Each row is followed by its class.
[-351  -90  -19   28  -62  -10  192   -4  -39 -191   -4 -143 -237   -2
   91  115   34  -38   33  -48  114 -188  -64   24  188   48  -93   21
   18  -64   25 -170  292]
V
[-285   13  224  -44   20    2  270  -93  431  112 -288 -208  195 -173
  -71  568  612  188  297  -21  342   47  -48 -101 -112 -153  111 -389
  154  -62    6  -54   77]
S
[ 170  150  104   -5 -100  103 -569  -83 -474  333  172   19  125  167
   94   88 -318   51 -173 -195   58  105  662  122    8  -43  -18  125
   50  152  370  115   66]
A
[ -90  227   32 -152  -48 -151   70  -61 -312 -173   26  171 -114  -19
  113   36   48 -453  -29 -227  128  -90  167  -29  264 -268  -58  -15
  306  105 -104  142  343]
Z
[-349   32    0  -50 -140  262 -155 -170 -285  105   81   60 -302   72
  -27   71 -262 -114 -186 -326 -199 -307 -153   48   46  -30   50  -60
 -146 -114  165    4  164]
S
[ -76  174 -207  -77 -195   25  239   92   88 -236 -143  -43 -336  -39
  -13  -51  -74 -169   74   -1   52 -366 -423   57  176    4   65  -48
 -147 -186 -309 -136   64]
W
[ 405  355  -33  -69   -4 -135  -10   25  157  100  -83   84  297 -185
  -33  155  251 -168  185   52  294  197  369   91   26 -231  173 -237
   10   84  -83  -38 -229]
H
[ 544 -148  -86  154  184   30 -411  152 -325  184  431   49   96  101
   91 -325 -536   82 -229  211 -193  248  547  191   16  255 -226  454
 -103   54  364  -90 -176]
Y
[ 493   76    5   98  121 -177 -373   79 -313  193  295  168  145  113
   39 -259 -402 -322 -164  -42 -122  132  343    1  -69  -55   81  284
   16   17  206  136 -214]
V
[  25 -186 -124  123    7  -11   74  -40 -221  -58  292    4  -87    9
  107 -182 -219   21 -151   -2 -278   47   -4  125  139  254 -164  338
 -119   64   85  -51  117]
W
[ -13  220  202 -106 -105  -91  -57  -43  -97   86  -78    1   33  -23
   22  331  173 -119   22 -206  236   41  356   -6   49 -321   91 -215
  368   96   19  189  261]
W
[-105  288   92 -298   71 -220  508   64  265 -333 -245  -21   28 -235
   64  164  487 -320  246   51  466 -161  -78  -46  301 -191 -238 -128
  423  -66 -349  -37  348]
K
[ 200  145   60 -101 -107  -65  250 -100   17  -45  -24  -28  152 -168
  104  209  241   84   98  -22  -10  171  157   60  144  -98 -147  -48
  253  166 -127  186  256]
K
[-234  159  238 -127   27  -55  149 -201   96  145 -158   81  139 -134
  -34  451  461 -186  166 -252  148   39   77 -149  -60 -384  154 -352
  337   57   26  189  162]
A
[  37   75   11 -181  -15  153  276 -116  -74  -37   -5   63   13 -192
   96  -41   42   62  -25    0 -230  -12 -140   32  186   40 -402   83
  205   14 -152   96  305]
Z
[  21  -24  -70   53  -51  -54 -183  -92 -419  -29  290  150 -142  118
   77 -107 -326 -247 -231 -218 -187  -41  191  123  137   17   35  228
  -51   99  147   54  130]
D
[-438 -299   54   96  -35  107  -29  140 -207 -130  154 -199 -436   77
   35   -9 -395   47 -262  -55 -104 -307 -114   78   38   21 -123   38
  -10 -237  100 -103  286]
F
[ -70 -303  130  257  140   42 -444  194 -225  229  200 -212  -26   98
   -6  131 -307  133 -163   38  168  109  448  103 -115  -35   14   47
  -96 -132  426 -212  -93]
Z
[-126   28  -40  -27   53 -170  -45   90 -265 -213  265  183 -325   91
   30 -244 -359 -584 -228 -208  -11 -318   48   55  168  -91  112  150
   82 -117   46   -8  160]
W
[-177  146  -52 -200 -148  227  196 -192 -126  -62  -42   96 -188 -107
   55   36  -28  -83  -31 -180 -222 -255 -270   29  197  -31 -209  -42
   31  -29 -123   81  288]
P
[-193   87  114   18   64 -104 -380  136 -307   98   64   89 -183   59
  -46  216 -119 -501  -66 -222  250  -61  419  -35  -25 -512  178 -223
  186 -102  191  -17   43]
F
[ -99  222  229  -93   11  -28   -7  176   81   36 -484 -408  161 -154
   55  571  533  251  346  201  899  141  446   19  167 -298 -268 -420
  237  -40 -102 -194  183]
A
[ 319  309   73  -96   65 -153  -57 -173 -295  230  -35  277  336 -123
   67  134  225 -358  130 -185  -81  337  197 -177   31 -393  -44   -3
  315  217   -8  294   -9]
A
[ -45 -138 -172   60 -191  218  169  131  281 -210   16 -405 -229  -48
   -9  -40 -174  412 -111  238   26 -317 -277  358   55  401  -60   51
 -559 -216 -159 -221  -20]
B
[ 438  -20 -112  159   32 -104 -272  183 -263   95  210  -14   10  125
   85 -235 -439   19 -109  158  -29  126  279   81  111  123  -89  301
 -108   16  127  -98 -134]
J
[ 148  119  -41  -61 -198  186   56 -204  -47  106  -92 -146  280 -189
   -1  227  237  204   48  -29  -92  106  -65  228   -5   29  -89  -36
 -256   66 -153  135  -39]
H
[ 169  263  100 -114  154 -258   51   16 -233  -36  -20  210  102 -118
  125   31  234 -378   77  -47  239  287  374  -81  274 -331 -247  -76
  417  200  -83   81  216]
V
[ 301  442   80 -194  -97  158 -144 -321 -234  363 -187  109  484 -158
    5  341  420    9  128 -238  133  261  292   63  109 -195  -89 -175
   25  225   -9  220   -7]
S
[ 149  226  -41  -84  -23 -115  -87 -126 -342  -21  226  234   15   -4
   49  -74  -88 -438 -147 -253  -89  -29  169   92  142 -118   69  181
   80  126   -1  190   95]
W
[ 137  -67  197  160  185 -194 -400  108 -346  299  167   27  133  199
   94   24 -262 -149 -102  -50   95  197  507 -170 -101 -152  -45  183
  263   35  389   73   11]
S
[  25  186  -32 -169  -62 -107  271  -14  -51 -251   -4   25  -23 -107
  139  -22  117 -185   31    5  143  -92    5   80  269   29 -211  124
  162   68 -241   45  287]
A
[ -82  -67  -48  -36    3    8  447  -95  240  -94  -43   42  -42 -238
  -19  179  317  -15  192  -13 -175   61 -300  -36   46  -78   -2 -176
   63    0 -148  -39   75]
Y
[ 230  281   19 -144 -123  -92   34   16 -142 -103  -19   83  -62  -75
   71  105   33 -173   -7  -68  152   30  284   80  199 -222   -7 -121
  315  109 -155  151  241]
D
[ 285   77  -43   20   73  125 -226  -78 -410  207  237  212   27  -19
   92 -183 -292  -88 -163  -70 -284  188  269   82  133  -20 -242  139
  -27  113  191   44    8]
V
[-290  127    4 -199 -178   39  291 -119   44 -260    0  115 -353  -76
  -39   73   -3 -359  -82 -293 -163 -430 -373    9   52 -170  194 -151
  165 -120 -209  196  306]
D
[ 215  196  -33 -111   70   78   87 -125 -122  124  -38  152  174 -187
   92   87  177   -1  118   -1  -35  236  116   17  215 -135 -331  -59
  110  118  -41   -9   72]
K
[-155  -73   85  131   84  -13 -423  194 -208  124   83 -117 -171  121
  -77  116 -283 -155 -132  -52  326 -139  358  102  -41 -186  143 -129
 -125 -207  271 -188  -98]
J
[ 388  224   46 -149  -76   33  169 -112  122   88 -155 -191  556 -316
   47  307  513  232  210  126  165  297  133  198   37  -32 -238   -3
  -23  116 -232  132  -36]
F
[ 166 -102  -97  -36  207   81   90  -11  -52    0  303  208  -54 -101
   -6 -347 -300 -198 -166   20 -427  -80 -220   34   -8  125 -152  233
  -64 -146   65   -9 -101]
B
[-227  152 -123 -196 -232  112  440 -370    4 -200  -39  105    2 -190
   26  120  310 -190   34 -259 -360 -179 -518   81  176    0  -43   18
 -118   98 -303  156  219]
H
[-163   56 -132 -123  -66  283  343 -146  132  -65 -147  -15 -121 -193
  -23   26  135  113  107   20 -133 -210 -496   63  208  125 -227 -109
 -228 -123 -173 -151   79]
J
[ 252  276  179 -146    2 -232   21  193  313  -15 -163 -322  390 -135
   61  405  435  132  245  230  768  188  574  190  153  -61 -108  -83
  155   27 -108 -205   56]
F
[-226   14    4  -23 -163  330   73 -419 -303  287  -62   73  110 -112
   49  278  195  245   45 -271 -388  170 -196  -54   75  -13 -227  -90
 -117  181   60  129  207]
F
[ 240  393  -19 -160 -246  -28   67  -32 -257  -92 -196   49   16  -93
  157  170  114 -140  157  -42  217   28   80  -26  306 -219 -202  -56
  263  152 -329  175  298]
D
[-108 -245   66  256  170  -26  -61 -138 -140  319  160  117   77  -60
   -6  325  155  -20   83 -147 -219  429  265 -151 -112 -270   88 -220
   52  160  385  -27  -61]
B
[-139   48   37 -107 -106   -6  238  -75   64 -141  -93 -200   58  -39
   82  189  222  115   81   -9  220 -163  -10  107  170  155 -143  103
   17   12 -104  -20  276]
Y
[ 201   14    4   26   26  -68  222    3  -14   83 -157  -99  243 -147
  172  161  283  209  264  207   42  368   64 -128  143  -46 -393   34
  208  161  -94  -13  129]
P
[  87   11  -24  -10  -23 -117   22  152  -23 -155  240   47 -270   23
   18 -113 -297 -266 -168  -39  -69 -171   92   91    6  -48  156   50
  118 -107    9   29   86]
S
[ 146  194 -106 -124 -259   81  320  -90  271 -128 -184 -146   71 -226
   -6  211  317  215  200   68  107  -20 -189  190  128   67   62 -191
 -151   58 -312   -1   34]
P
[ 140  156 -107   10   44 -152 -193  178 -189 -124  174   62 -167   67
    8 -130 -250 -373 -105    4  277 -138  314  169  223  -54   82   73
  -92  -41   42 -175  -43]
J
[-200  471   82 -348 -347  261  -94 -262 -258  -13 -124   25 -152   42
  -21  138  -99 -205 -155 -392   36 -546 -109  156  135 -102   68 -116
  -10  -49 -139  306  339]
H
[ 104  243   81  -58  106 -211  -16 -132 -287   89   28  162  250  -89
  137  263  324 -286  132 -158  220  300  481  -43  222 -341 -144  -24
  312  268   64   98  186]
K
[-326   61  176  -82  126  -95  184  260   90 -149 -280 -186 -143 -191
   35  346  319 -197  219   99  551  -47  130  -90  166 -454 -238 -406
  324 -192 -113 -220  250]
F
[  80   65  -54  -11   64 -173   21   27 -246 -132  242  143  -77  -18
  106  -83 -119 -368  -91  -71  -25   10  224   73  205  -97 -117  185
  123   77    7    8  159]
K
[  72  377   54 -308  -70  126  350  -68  191  -51 -440  -94  207 -293
   82  277  540  123  340  106  400   11  -59   10  279 -132 -384 -257
  215   14 -326  -53  228]
D
[ 469  -44  -29  -12  -95   20   62  -18  258   10  159 -208  282  -75
  -43  -70  -68  360  -77  139  -68   -8   55  268 -112  408  109  249
 -211  -56   -9   69 -184]
B
[  18  193  183 -199 -106  -68  384   -4  261 -134 -291 -182  158 -199
   90  379  453  168  212   83  331   23  136  -12  131 -139 -184 -182
  449   41 -230  105  382]
D
[  13   24  173   42  140  -78  260   -5  302  222 -360 -235  409 -196
   61  490  640  273  468  200  402  355   66 -220   21 -140 -270 -195
  188   46    6 -155   36]
K
[ -15 -323  -27  176  188  -34  341   46  217   70  -27 -106  153 -150
   84    1  152  194  205  254 -178  241 -268 -189  -50  130 -258  101
    8  -67   38 -196  -68]
A
[-296   -3  140   44   12  -62  -28   29 -160   34  -40   32 -233   16
   51  320   62 -185   57 -152  156   38  283 -141   77 -382   62 -320
  347   42  156    3  286]
A
[ 162   35 -179  -60  -19   -5  418 -112  196 -165   -9  -53  214 -244
   72    3  333  101  173  154  -32   96 -246  141  163  258 -164  184
 -175   68 -256  -95  -19]
A
[ 129 -249  -28  262   97  -50 -213  218 -130  138  163 -105  -64  123
   79  -90 -351  111  -43  172    0  141  196  -44  -33   95  -56  188
  -75  -68  242 -213  -99]
Z
[  23 -137  -65    9  -29   17  278  -29  176 -128  201    5 -140 -109
  -28  -74 -104   11  -91  -25 -309 -127 -263  103  -16  137   79   66
  -68 -108  -61   21   32]
K
[-535  -62   98    2   13 -104   59   -5 -257 -153   51   41 -392  105
  101  159  -54 -372  -55 -253  110 -232   82 -141  195 -259  -68  -64
  306  -26  150  -23  454]
K
[ 155  428  -23 -282 -295   91  -29 -115 -181  -89 -132  -29   44 -153
  -30  180  111 -243   -6 -204  150 -229    2  256  128 -255  101 -154
 -119  -44 -317  196   39]
P
[-183 -148  -44  107  -24   -7  111  244   61 -135  -82 -240 -295   70
   78   22 -171  110   64  186  172 -181 -168  -68   99   94 -135   26
  -17 -221  -24 -292  123]
S
[-572  225   -5 -223 -343   99  315 -302 -282 -257 -124   60 -359  -24
  128  212  185 -280  -34 -435 -117 -339 -339    6  322 -205  -83 -166
  116  104 -250  222  598]
V
[-405  -49   64  -88  -87   91  501 -285  271  -60 -218 -191  180 -218
   10  362  595  200  239  -88   37  -54 -394  -16  120   85 -158 -110
  -85   30 -124  -66  193]
J
[ 287  -54  -93   16 -108  180   50   -3  233    5  -19 -352  281 -160
  -55   69  107  509   14  237   76   16 -104  370  -44  383  -62  158
 -491  -88 -122 -108 -235]
B
[-155  272  -89 -181 -194   45  499  -98  145 -279 -315 -174  -23 -227
  102  264  549   72  301   45  317  -97 -269   34  332    6 -209 -140
   48   73 -387  -60  300]
W
[-445  147   77 -232   61  -97  582  135  191 -368 -389 -164 -206 -157
  146  289  521  -42  314  153  484 -118 -259 -128  406 -199 -396 -299
  437  -59 -378 -194  523]
Y
[-105   79   30 -164  -53  -57  430 -200    8 -152  -70   37  140 -194
  132  138  386  -77  127  -73  -46   48 -128  -17  193  -34 -256   55
  276  151 -221  165  373]
Z
[ 100  -81  -59   68  123  -22  -33  219  -67  -96  166  -81 -134  -99
   16  -63 -181 -106  -81  148   55   -1   97  166   71  -38 -116   51
  -99 -157  -13 -198  -71]
H
[  59  248    4 -208   40   33  111 -169 -330  -19   37  299  -38 -164
  100  -16   13 -355  -16 -168 -210   32   36  -46  214 -286 -266  -33
  344  108  -88  209  288]
A
[ 570  436   -1 -205 -112  137  -91 -101  -57  158 -183  -92  457 -152
   61  100  202  304  120  126  330  147  329  245  231  139 -268   70
  -38  129 -148   59   -1]
W
[ 152 -133 -151  107   51  225 -148 -111 -140  170  286   83  -18   21
  -30 -233 -394  108 -200  -32 -382  -93  -56  158   -8  288  -37  249
 -363  -82  232  -86 -174]
K
[ 237 -250 -143   83    7  274  166   46  318   12   94 -302   97  -84
   10 -241 -200  714  -87  390 -155  -43 -211  273   55  713 -313  298
 -477 -140   11 -272 -124]
B
[ 287  -87  158  160  260 -256 -388  227 -333  205  223   38  100  172
  101  -69 -363 -171 -118   61  132  205  586 -149  -44 -163  -92  235
  311  -19  354    5  -24]
B
